nibe: [122  91  87  95 171 127 163 137 116  82 115  91 159 170 158 135 206 146
 159  88 132 133 159  95 107 102  97 112 137 162 126  56 134 180 142 114
 112 127]
fodu: [103  87 112 109 172 109 180 136 115  84 123 107 147 134 160 117 137 146
 125  96 143 153 176 110 109 101  88 109 132 175 122  45 113 172 124 116
 141 143]
Noru: [121  91  85  95 171 127 166 135 115  86 115  92 159 170 157 137 207 145
 158  89 132 134 159  93 106 102  96 111 137 164 128  57 134 178 143 114
 113 128]
mukat: [105  88 117 110 171 107 175 137 115  83 126 107 147 133 162 116 135 149
 125  96 141 151 177 114 112 101  89 110 130 171 120  49 112 172 127 114
 137 145]
matev: [121  91  85  94 172 126 165 135 115  86 114  92 158 170 158 136 205 146
 157  90 133 133 160  94 106 101  95 110 137 165 128  57 135 178 143 113
 112 128]
Leka: [105  86 114 110 171 109 177 137 116  83 126 107 146 133 161 117 137 147
 125  94 142 151 176 112 111 101  90 110 130 173 121  47 112 173 126 117
 139 142]
Liko: [104  87 117 104 177 110 168 139 112  80 120 108 150 135 171 116 139 151
 127  99 139 150 175 114 107 101  89 110 129 168 119  47 112 175 128 112
 133 151]
len: [121  91  85  94 172 126 165 135 115  86 114  92 158 170 158 136 205 146
 157  90 133 133 160  94 106 101  95 110 137 165 128  57]	32
len: [122  91  87  95 171 127 163 137 116  82 115  91 159 170 158 135 206 146
 159  88 132 133 159  95 107 102  97 112 137 162 126  56 134 180 142 114
 112 127]	38
len: [121  91  85  95]	4
len: [103  87 112 109 172 109 180 136 115  84 123 107 147 134 160 117 137 146
 125  96 143 153 176 110 109 101  88 109 132 175 122  45 113 172 124 116
 141 143]	38
len: [105  88 117 110 171 107 175 137 115  83 126 107 147 133 162 116 135 149
 125  96 141 151 177 114 112 101  89 110 130 171 120  49 112 172 127 114
 137 145]	38

matev: [111 100  95 104 142 136  85 129 160 134 113 108 172  89  46]
nibe: [179 119 166 100 159  98 147 135 120 122 118 128 152 184 122]
geg: [ 88 163 103 111  96 204 134 105 140 147 156 121 146 150 218]
kini: [127 101 100 150  74 125 116 181 139 130 189 124 111 135 148]
Leka: [ 72 162 110 122 160 161 113  68 135 127  62 115 132  69 103]
Liki: [147 136 193 153 185 106 122  89  81  83  91 126 130  94  70]
len: [127 101 100 150  74]	5
len: [ 88 163 103 111  96 204 134]	7
len: [127 101 100 150  74 125 116 181 139 130 189 124 111 135]	14
len: [ 88 163 103 111  96]	5
len: [127 101 100 150  74 125 116 181 139 130]	10
len: [ 72 162 110 122 160 161 113  68 135 127]	10

Liki: [174 134  92 140 171 113  84 177 142  64 158]
Liko: [165 201 190 144 113 101  94  79  75 100 142]
ruvis: [174 197 155 116  96  75  82 138 189 171 152]
fodu: [174 186  99  89  96 185 159 126  52 124 175]
nibe: [166 188 121 104  78  99 176 172 147 112  50]
kini: [170 197 129  99  82  87 159 180 151 132  57]
mukat: [166 201 152 109 109  88  73 108 178 187 162]
len: [174 134  92]	3
len: [174 134  92 140]	4
len: [165 201 190 144 113 101]	6
len: [166 188 121 104  78  99]	6
len: [174 134  92 140 171 113  84 177 142  64]	10

kini: [213 148 132 183 205]
fodu: [122 145 112 121 107]
Liko: [113 105 144 121 130]
ruvis: [108  84 160 122 142]
Noru: [110 116 133 118 118]
nibe: [133  81 169 139 172]
len: [213 148 132]	3
len: [113 105]	2
len: [113 105 144 121 130]	5
len: [110]	1

